Below are the code and all the weights of a small trained network. Each question names an input and a class and asks about switching units off, where a switched-off unit gives its printed mean instead of its output.

import numpy as np


def w(rows, s, z=0):
    codes = np.array(rows[::2]) - 128.0
    scale = np.full(codes.shape[1], s)
    scale[-1] = z or s
    return codes * scale


def norm(h):
    return h / np.sqrt((h * h).mean(-1, keepdims=True) + 1e-5)


def f(y):
    return np.maximum(y, 0)


def log_softmax(a):
    a = a - a.max(-1, keepdims=True)
    return a - np.log(np.exp(a).sum(-1, keepdims=True))


def net(x, mask):
    res = np.array(x, float).reshape(1, 5) / 4 @ E
    u = 0
    for l in range(2):
        y = f(norm(res) @ A[l][:, :-1].T + A[l][:, -1])
        res = res + np.where(mask[u : u + 11], y, B[l][:, -1]) @ B[l][:, :-1]
        u += 11
    return log_softmax(norm(res)[-1] @ U[:, :-1].T + U[:, -1])


A, B = {}, {}
E = w([
[120,28,103,144,141,174],'x0',
[165,230,38,187,213,146],'x1',
[89,181,42,195,95,175],'x2',
[2,80,80,135,209,129],'x3',
[66,123,216,64,192,134],'x4',
],0.0053)
A[0] = w([
[49,203,140,152,214,186,183],'L0N0',
[156,179,151,112,109,69,134],'L0N1',
[105,71,53,146,118,138,216],'L0N2',
[159,157,182,116,244,150,181],'L0N3',
[96,150,124,177,88,171,109],'L0N4',
[124,190,121,185,123,162,107],'L0N5',
[228,73,144,93,51,134,118],'L0N6',
[32,60,83,116,130,163,166],'L0N7',
[98,168,119,101,132,179,221],'L0N8',
[204,53,124,167,112,132,255],'L0N9',
[129,108,151,149,50,143,110],'L0N10',
],0.011,0.0016)
B[0] = w([
[119,27,191,140,148,234,250],'L0N0',
[121,143,133,169,162,63,202],'L0N1',
[178,249,103,40,97,90,211],'L0N2',
[133,157,67,191,2,136,231],'L0N3',
[104,88,71,55,105,176,182],'L0N4',
[95,132,215,161,143,186,205],'L0N5',
[38,152,130,103,161,232,254],'L0N6',
[157,89,80,94,202,61,238],'L0N7',
[39,75,173,68,222,98,177],'L0N8',
[168,140,30,185,185,179,220],'L0N9',
[139,179,116,192,122,208,200],'L0N10',
],0.0074,0.0064)
A[1] = w([
[127,159,136,146,128,170,122],'L1N0',
[213,170,158,199,166,113,56],'L1N1',
[150,114,124,129,76,135,48],'L1N2',
[102,225,206,128,185,2,114],'L1N3',
[78,170,191,138,54,106,191],'L1N4',
[116,102,176,61,99,92,132],'L1N5',
[141,72,110,129,118,108,34],'L1N6',
[127,13,21,184,158,123,47],'L1N7',
[134,150,142,180,60,178,29],'L1N8',
[108,70,99,87,198,87,79],'L1N9',
[130,203,116,145,253,116,247],'L1N10',
],0.0081,0.0014)
B[1] = w([
[175,63,86,133,128,180,216],'L1N0',
[200,73,199,162,128,92,178],'L1N1',
[209,122,131,93,76,70,135],'L1N2',
[110,254,162,169,93,114,183],'L1N3',
[38,232,195,78,62,108,190],'L1N4',
[151,211,134,135,117,160,167],'L1N5',
[125,157,86,82,185,93,143],'L1N6',
[147,225,201,64,116,81,226],'L1N7',
[183,68,115,11,160,128,222],'L1N8',
[103,159,169,108,234,143,216],'L1N9',
[137,94,235,123,74,55,254],'L1N10',
],0.0068,0.0051)
U = w([
[87,202,177,153,43,88,130],'0',
[162,71,96,120,41,98,69],'1',
[170,156,38,78,151,21,119],'2',
[106,58,68,158,87,71,1],'3',
[89,116,165,69,224,112,182],'4',
[64,46,125,206,162,121,84],'5',
[224,104,121,199,136,104,126],'6',
[139,125,58,127,118,253,176],'7',
],0.015,0.0087)

Each question gives the input, the list of numbers given to net, and the class t.
The units are the neurons (one row each of A and B). Each row of codes is followed by its name. A weight is (code - 128) times the scale printed after its matrix; where a second scale follows, it is the last column's (A, B and U).
mask holds one flag per neuron, layer by layer. A switched-off neuron (its flag False) gives its mean, the last column of its row in B, instead of its output. The means were averaged over made-up inputs and are rounded, as every weight is.
A unit's drop is (log p(t) with every unit on - log p(t) with that unit switched off) / (log p(t) with every unit on - log p(t) with every unit switched off).
The circuit of an input: a set's keep is (log p(t) with only the set's units on - log p(t) with every unit switched off) / (log p(t) with every unit on - log p(t) with every unit switched off). Starting from the 12 units with the biggest drops (on a tie, the unit counted first), units are removed one at a time, each time the one whose removal leaves the highest keep (on an exact tie, the one counted first), for as long as the keep stays at least 0.8.
units of the circuit, in order: the units of the circuit, biggest drop first
most important unit: the unit with the biggest drop
top k neurons: the k neurons with the biggest drops, biggest first
k most important neurons of layer l: the k neurons of layer l with the biggest drops, biggest first
drop when u is switched off: that unit's drop, to one decimal
input [7,-7,-5,-7,0], class 7: most important unit	L0N6
input [-7,6,-3,8,7], class 5: units of the circuit, in order	L0N0; L0N3; L0N2
input [2,-4,0,3,-2], class 2: units of the circuit, in order	L0N2; L0N0
input [-6,7,0,-2,-2], class 0: top 3 neurons	L0N9; L0N1; L0N5
input [-7,1,5,5,5], class 5: units of the circuit, in order	L0N0; L0N2
input [-3,-2,1,0,3], class 0: top 4 neurons	L0N9; L0N7; L0N6; L0N4
input [7,-4,7,2,1], class 4: top 3 neurons	L0N7; L0N3; L1N9
input [-2,3,-1,-2,4], class 0: 2 most important neurons of layer 0	L0N3; L0N9
input [-6,5,1,-3,3], class 0: top 3 neurons	L0N9; L0N1; L1N4
input [8,-5,8,8,-4], class 2: units of the circuit, in order	L0N2; L0N7
input [2,5,-5,2,2], class 7: 2 most important neurons of layer 1	L1N10; L1N1
input [0,2,6,6,-7], class 4: 3 most important neurons of layer 0	L0N3; L0N7; L0N5
input [-2,-1,1,-8,6], class 0: top 2 neurons	L0N0; L0N1
input [1,7,1,2,6], class 7: most important unit	L0N0
input [-5,-3,-2,0,-8], class 7: top 2 neurons	L0N6; L0N7
input [2,5,-8,3,-5], class 6: 2 most important neurons of layer 1	L1N1; L1N4
input [6,3,1,6,0], class 4: top 2 neurons	L0N0; L1N9
input [-1,3,0,-1,6], class 7: top 3 neurons	L0N0; L0N3; L1N10
input [-6,-2,4,-7,-4], class 7: 4 most important neurons of layer 0	L0N6; L0N2; L0N4; L0N10
input [4,0,5,6,1], class 4: top neuron	L0N0
input [5,6,-1,0,6], class 7: 2 most important neurons of layer 0	L0N3; L0N0
input [2,5,-1,-5,-4], class 6: 2 most important neurons of layer 0	L0N0; L0N3
input [8,6,0,8,-5], class 4: 2 most important neurons of layer 0	L0N3; L0N0
input [4,-8,-2,6,-5], class 2: drop when L0N0 is switched off	0.2
input [5,-5,-4,-5,0], class 7: drop when L1N9 is switched off	0.0
